Here is a tiny trained network, its code and every weight. The questions are about switching its units off for an input and a class, where a switched-off unit gives its printed mean instead of its output.

import numpy as np


def w(rows, s, z=0):
    codes = np.array(rows[::2]) - 128.0
    scale = np.full(codes.shape[1], s)
    scale[-1] = z or s
    return codes * scale


def norm(h):
    return h / np.sqrt((h * h).mean(-1, keepdims=True) + 1e-5)


def f(y):
    return y / 2 * (1 + np.tanh(0.7978845608 * (y + 0.044715 * y**3)))


def log_softmax(a):
    a = a - a.max(-1, keepdims=True)
    return a - np.log(np.exp(a).sum(-1, keepdims=True))


def net(x, mask):
    res = np.array(x, float).reshape(1, 5) / 4 @ E
    u = 0
    for l in range(2):
        y = f(norm(res) @ A[l][:, :-1].T + A[l][:, -1])
        res = res + np.where(mask[u : u + 15], y, B[l][:, -1]) @ B[l][:, :-1]
        u += 15
    return log_softmax(norm(res)[-1] @ U[:, :-1].T + U[:, -1])


A, B = {}, {}
E = w([
[127,126,130],'x0',
[167,118,75],'x1',
[130,125,128],'x2',
[84,154,79],'x3',
[71,8,119],'x4',
],0.013)
A[0] = w([
[71,148,182,31],'L0N1',
[246,73,158,49],'L0N2',
[79,164,29,84],'L0N3',
[145,167,133,2],'L0N4',
[78,160,57,83],'L0N5',
[69,147,184,26],'L0N6',
[64,148,187,16],'L0N7',
[181,106,53,78],'L0N8',
[136,146,128,59],'L0N9',
[160,151,106,11],'L0N10',
[142,117,177,28],'L0N11',
[125,125,133,97],'L0N12',
[204,99,17,7],'L0N13',
[140,92,93,59],'L0N14',
[83,154,67,95],'L0N15',
],0.014,0.0043)
B[0] = w([
[75,157,161,151],'L0N1',
[182,91,232,253],'L0N2',
[186,86,206,236],'L0N3',
[114,120,93,129],'L0N4',
[176,93,184,198],'L0N5',
[76,158,165,152],'L0N6',
[71,161,171,156],'L0N7',
[46,165,123,198],'L0N8',
[124,125,122,111],'L0N9',
[89,136,77,125],'L0N10',
[134,115,174,125],'L0N11',
[125,131,130,112],'L0N12',
[5,191,153,227],'L0N13',
[104,150,85,137],'L0N14',
[168,99,170,184],'L0N15',
],0.034,0.0037)
A[1] = w([
[152,123,100,94],'L1N1',
[173,86,72,92],'L1N2',
[217,238,80,148],'L1N3',
[176,240,69,104],'L1N4',
[167,109,57,127],'L1N5',
[169,201,97,113],'L1N6',
[14,164,157,126],'L1N7',
[160,113,74,101],'L1N8',
[167,105,80,100],'L1N9',
[97,158,137,114],'L1N10',
[103,150,140,108],'L1N11',
[78,6,55,117],'L1N12',
[165,104,66,114],'L1N13',
[93,51,50,125],'L1N14',
[152,119,106,4],'L1N15',
],0.016,0.0041)
B[1] = w([
[118,143,131,119],'L1N1',
[88,212,151,138],'L1N2',
[34,75,121,188],'L1N3',
[85,157,80,171],'L1N4',
[121,175,152,136],'L1N5',
[70,119,122,151],'L1N6',
[173,201,100,255],'L1N7',
[128,169,138,128],'L1N8',
[111,162,145,131],'L1N9',
[148,159,114,154],'L1N10',
[155,143,113,148],'L1N11',
[3,103,121,167],'L1N12',
[124,183,137,133],'L1N13',
[123,121,69,148],'L1N14',
[127,152,121,114],'L1N15',
],0.051,0.0084)
U = w([
[12,85,75,125],'0',
[124,143,160,250],'1',
[134,251,166,72],'2',
[170,40,214,82],'3',
[123,132,147,216],'4',
[181,99,66,1],'5',
],0.012,0.0075)

Each question gives the input, the list of numbers given to net, and the class t.
The units are the neurons (one row each of A and B). Each row of codes is followed by its name. A weight is (code - 128) times the scale printed after its matrix; where a second scale follows, it is the last column's (A, B and U).
mask holds one flag per neuron, layer by layer. A switched-off neuron (its flag False) gives its mean, the last column of its row in B, instead of its output. The means were averaged over made-up inputs and are rounded, as every weight is.
A unit's drop is (log p(t) with every unit on - log p(t) with that unit switched off) / (log p(t) with every unit on - log p(t) with every unit switched off).
The circuit of an input: a set's keep is (log p(t) with only the set's units on - log p(t) with every unit switched off) / (log p(t) with every unit on - log p(t) with every unit switched off). Starting from the 12 units with the biggest drops (on a tie, the unit counted first), units are removed one at a time, each time the one whose removal leaves the highest keep (on an exact tie, the one counted first), for as long as the keep stays at least 0.8.
circuit, biggest first: the units of the circuit, biggest drop first
most important unit: the unit with the biggest drop
top k neurons: the k neurons with the biggest drops, biggest first
drop when u is switched off: that unit's drop, to one decimal
input [0,8,-3,2,-8], class 0: circuit, biggest first : L1N3
input [-5,-5,1,-7,1], class 3: top 2 neurons : L0N13, L1N7
input [7,-8,-4,3,7], class 2: circuit, biggest first : L1N7, L1N3
input [2,-4,2,4,-5], class 0: circuit, biggest first : L0N2, L0N13, L1N3
input [-2,1,-4,-5,-4], class 3: top 2 neurons : L0N2, L1N7
input [-8,-8,-3,2,-8], class 0: circuit, biggest first : L0N13, L1N3, L0N2
input [8,-8,-2,-5,-8], class 0: circuit, biggest first : L0N13, L1N3, L0N2, L0N3
input [4,-8,3,6,7], class 2: top 4 neurons : L1N7, L0N7, L0N6, L0N1
input [-5,-6,-5,2,-8], class 0: top 3 neurons : L0N13, L1N3, L0N8
input [1,5,4,-4,-5], class 0: circuit, biggest first : L0N3, L1N3
input [6,-6,-2,8,0], class 3: top 2 neurons : L0N3, L0N5
input [6,6,-1,-1,5], class 2: top 4 neurons : L0N13, L1N7, L0N8, L1N3
input [0,-4,3,-5,-4], class 3: top 3 neurons : L0N13, L1N7, L0N8
input [2,5,-3,0,3], class 2: most important unit : L0N13
input [-4,5,-6,-1,-7], class 0: drop when L1N3 is switched off : 0.1
input [-7,7,-5,3,2], class 2: drop when L1N7 is switched off : 0.1
input [4,2,2,2,-5], class 0: drop when L1N3 is switched off : 0.4
